Below is a small trained network, with its code and all its weights. Each question gives an input and a class and asks what happens when units are switched off, that is, made to give their printed mean instead of their output.

import numpy as np


def w(rows, s, z=0):
    codes = np.array(rows[::2]) - 128.0
    scale = np.full(codes.shape[1], s)
    scale[-1] = z or s
    return codes * scale


def norm(h):
    return h / np.sqrt((h * h).mean(-1, keepdims=True) + 1e-5)


def f(y):
    return y / 2 * (1 + np.tanh(0.7978845608 * (y + 0.044715 * y**3)))


def log_softmax(a):
    a = a - a.max(-1, keepdims=True)
    return a - np.log(np.exp(a).sum(-1, keepdims=True))


def net(x, mask):
    res = np.array(x, float).reshape(1, 3) / 4 @ E
    u = 0
    for l in range(2):
        y = f(norm(res) @ A[l][:, :-1].T + A[l][:, -1])
        res = res + np.where(mask[u : u + 14], y, B[l][:, -1]) @ B[l][:, :-1]
        u += 14
    return log_softmax(norm(res)[-1] @ U[:, :-1].T + U[:, -1])


A, B = {}, {}
E = w([
[174,104,83,154,134,255],'x0',
[42,151,122,214,124,122],'x1',
[61,207,153,129,83,194],'x2',
],0.0059)
A[0] = w([
[123,219,149,82,135,196,131],'0.n1',
[61,181,237,33,127,136,90],'0.n2',
[50,173,159,51,62,93,3],'0.n3',
[142,128,165,98,191,172,126],'0.n4',
[209,192,126,144,51,85,86],'0.n5',
[146,47,254,166,164,20,192],'0.n6',
[126,135,118,138,73,234,22],'0.n7',
[107,105,126,152,156,55,46],'0.n8',
[163,117,55,205,190,150,97],'0.n9',
[168,169,163,53,140,29,124],'0.n10',
[88,57,215,178,63,147,97],'0.n11',
[68,152,95,175,99,107,92],'0.n12',
[119,136,181,170,189,149,33],'0.n13',
[222,138,72,112,106,124,162],'0.n14',
],0.0069,0.002)
B[0] = w([
[138,160,53,67,48,94,182],'0.n1',
[127,34,199,50,115,188,206],'0.n2',
[86,82,241,199,59,157,190],'0.n3',
[200,63,151,83,131,55,141],'0.n4',
[124,87,53,83,78,162,133],'0.n5',
[127,198,32,128,139,233,254],'0.n6',
[174,186,45,134,232,74,183],'0.n7',
[117,200,3,247,163,177,163],'0.n8',
[82,28,238,183,45,183,181],'0.n9',
[181,123,98,67,113,180,227],'0.n10',
[25,165,114,195,127,76,136],'0.n11',
[118,118,182,183,229,56,162],'0.n12',
[93,96,81,216,78,122,118],'0.n13',
[100,127,248,73,130,67,179],'0.n14',
],0.0046,0.0052)
A[1] = w([
[183,66,240,104,150,82,124],'1.n1',
[85,58,193,202,109,126,154],'1.n2',
[159,101,77,193,61,110,171],'1.n3',
[62,144,160,174,125,65,93],'1.n4',
[110,211,34,197,173,90,88],'1.n5',
[156,181,221,60,48,158,133],'1.n6',
[128,140,124,135,71,14,146],'1.n7',
[92,195,136,177,173,147,96],'1.n8',
[160,129,124,79,221,199,154],'1.n9',
[155,89,120,254,149,70,134],'1.n10',
[150,186,89,16,126,117,253],'1.n11',
[173,67,160,75,202,87,146],'1.n12',
[111,224,102,169,57,106,187],'1.n13',
[177,199,26,45,103,129,64],'1.n14',
],0.0085,0.0043)
B[1] = w([
[152,135,47,186,85,138,186],'1.n1',
[97,167,134,40,192,89,194],'1.n2',
[71,83,194,83,69,129,152],'1.n3',
[99,194,73,108,171,149,156],'1.n4',
[255,66,127,228,12,198,202],'1.n5',
[171,80,98,191,146,112,212],'1.n6',
[79,95,80,72,186,171,122],'1.n7',
[168,125,56,102,88,63,168],'1.n8',
[108,189,81,139,124,47,199],'1.n9',
[144,87,210,63,102,168,176],'1.n10',
[51,106,209,123,169,185,254],'1.n11',
[125,170,117,189,88,146,181],'1.n12',
[213,110,103,109,157,99,184],'1.n13',
[36,194,124,87,184,19,212],'1.n14',
],0.0067,0.0076)
U = w([
[47,226,108,93,181,91,205],'0',
[219,132,67,202,41,140,185],'1',
[87,31,248,95,83,188,2],'2',
],0.014,0.0017)

Each question gives the input, the list of numbers given to net, and the class t.
The units are the neurons (one row each of A and B). Each row of codes is followed by its name. A weight is (code - 128) times the scale printed after its matrix; where a second scale follows, it is the last column's (A, B and U).
mask holds one flag per neuron, layer by layer. A switched-off neuron (its flag False) gives its mean, the last column of its row in B, instead of its output. The means were averaged over made-up inputs and are rounded, as every weight is.
A unit's drop is (log p(t) with every unit on - log p(t) with that unit switched off) / (log p(t) with every unit on - log p(t) with every unit switched off).
The circuit of an input: a set's keep is (log p(t) with only the set's units on - log p(t) with every unit switched off) / (log p(t) with every unit on - log p(t) with every unit switched off). Starting from the 12 units with the biggest drops (on a tie, the unit counted first), units are removed one at a time, each time the one whose removal leaves the highest keep (on an exact tie, the one counted first), for as long as the keep stays at least 0.8.
units of the circuit, in order: the units of the circuit, biggest drop first
top k neurons: the k neurons with the biggest drops, biggest first
k most important neurons of layer l: the k neurons of layer l with the biggest drops, biggest first
drop of u: that unit's drop, to one decimal
input [3,4,-1], class 2: units of the circuit, in order	0.n9
input [-8,3,-8], class 1: units of the circuit, in order	1.n5, 0.n6
input [-8,1,-1], class 1: top 2 neurons	0.n8, 0.n6
input [0,-6,-6], class 0: top 4 neurons	1.n5, 0.n3, 0.n2, 0.n6
input [1,-8,2], class 0: top 3 neurons	0.n9, 0.n3, 1.n5
input [8,0,6], class 0: 2 most important neurons of layer 0	0.n1, 0.n8
input [3,1,-2], class 2: top 2 neurons	0.n9, 1.n2
input [-6,1,-7], class 1: top 2 neurons	0.n8, 1.n5
input [7,1,-3], class 2: top 3 neurons	0.n9, 0.n10, 1.n5
input [8,1,-4], class 2: 3 most important neurons of layer 0	0.n9, 0.n10, 0.n2
input [1,1,-4], class 2: top 2 neurons	0.n9, 1.n14
input [2,-5,7], class 0: top 2 neurons	0.n7, 1.n14
input [-3,8,-1], class 1: drop of 1.n5	1.8
input [-8,-1,4], class 2: units of the circuit, in order	0.n2
input [2,-7,5], class 0: drop of 1.n14	0.2
input [-4,7,-2], class 1: drop of 1.n5	0.2
